Here is a tiny trained network, its code and every weight. The questions are about switching its units off for an input and a class, where a switched-off unit gives its printed mean instead of its output.

import numpy as np


def w(rows, s, z=0):
    codes = np.array(rows[::2]) - 128.0
    scale = np.full(codes.shape[1], s)
    scale[-1] = z or s
    return codes * scale


def f(y):
    return y / 2 * (1 + np.tanh(0.7978845608 * (y + 0.044715 * y**3)))


def log_softmax(a):
    a = a - a.max(-1, keepdims=True)
    return a - np.log(np.exp(a).sum(-1, keepdims=True))


def net(x, mask):
    res = np.array(x, float).reshape(1, 5) / 4 @ E
    y = f(res @ A[0][:, :-1].T + A[0][:, -1])
    res = res + np.where(mask, y, B[0][:, -1]) @ B[0][:, :-1]
    return log_softmax(res[-1] @ U[:, :-1].T + U[:, -1])


A, B = {}, {}
E = w([
[191,49,88,207],'x0',
[190,153,209,210],'x1',
[145,104,145,108],'x2',
[169,203,25,175],'x3',
[120,172,131,254],'x4',
],0.01)
A[0] = w([
[94,159,69,21,174],'n1',
[145,103,192,127,68],'n2',
[230,16,68,163,196],'n3',
[92,169,138,20,153],'n4',
[105,158,79,94,94],'n5',
[106,124,246,107,169],'n6',
[114,120,116,238,255],'n7',
[168,37,112,162,182],'n8',
],0.012,0.0045)
B[0] = w([
[191,119,49,96,246],'n1',
[62,63,173,175,153],'n2',
[128,86,171,248,227],'n3',
[137,73,94,95,238],'n4',
[155,131,104,177,164],'n5',
[69,98,176,3,212],'n6',
[143,226,174,90,216],'n7',
[199,150,153,218,190],'n8',
],0.012,0.014)
U = w([
[164,139,9,112,97],'0',
[149,117,148,216,93],'1',
[71,75,207,76,3],'2',
[115,235,112,135,164],'3',
],0.015,0.0032)

Each question gives the input, the list of numbers given to net, and the class t.
The units are the neurons (one row each of A and B). Each row of codes is followed by its name. A weight is (code - 128) times the scale printed after its matrix; where a second scale follows, it is the last column's (A, B and U).
mask holds one flag per neuron, in row order. A switched-off neuron (its flag False) gives its mean, the last column of its row in B, instead of its output. The means were averaged over made-up inputs and are rounded, as every weight is.
A unit's drop is (log p(t) with every unit on - log p(t) with that unit switched off) / (log p(t) with every unit on - log p(t) with every unit switched off).
The circuit of an input: a set's keep is (log p(t) with only the set's units on - log p(t) with every unit switched off) / (log p(t) with every unit on - log p(t) with every unit switched off). Starting from all 8 units, units are removed one at a time, each time the one whose removal leaves the highest keep (on an exact tie, the one counted first), for as long as the keep stays at least 0.8.
units of the circuit, in order: the units of the circuit, biggest drop first
k most important neurons: the k neurons with the biggest drops, biggest first
drop when u is switched off: that unit's drop, to one decimal
input [-6,1,2,4,1], class 0: units of the circuit, in order -> (n7 n3)
input [4,-3,0,8,2], class 1: units of the circuit, in order -> (n3)
input [1,6,-7,-1,-3], class 2: units of the circuit, in order -> (n1 n3)
input [-3,-1,2,7,3], class 3: 3 most important neurons -> (n4 n1 n7)
input [7,-8,-2,0,-6], class 1: 2 most important neurons -> (n3 n8)
input [3,-3,-6,1,0], class 1: 2 most important neurons -> (n1 n6)
input [-8,4,-7,1,-4], class 0: 4 most important neurons -> (n1 n3 n2 n4)
input [-5,-2,-5,-5,-6], class 0: 3 most important neurons -> (n1 n4 n3)
input [2,8,-6,7,8], class 3: drop when n7 is switched off -> 1.1
input [4,1,-3,4,7], class 3: drop when n3 is switched off -> -0.1
input [-3,-2,-3,6,4], class 3: drop when n4 is switched off -> 0.3
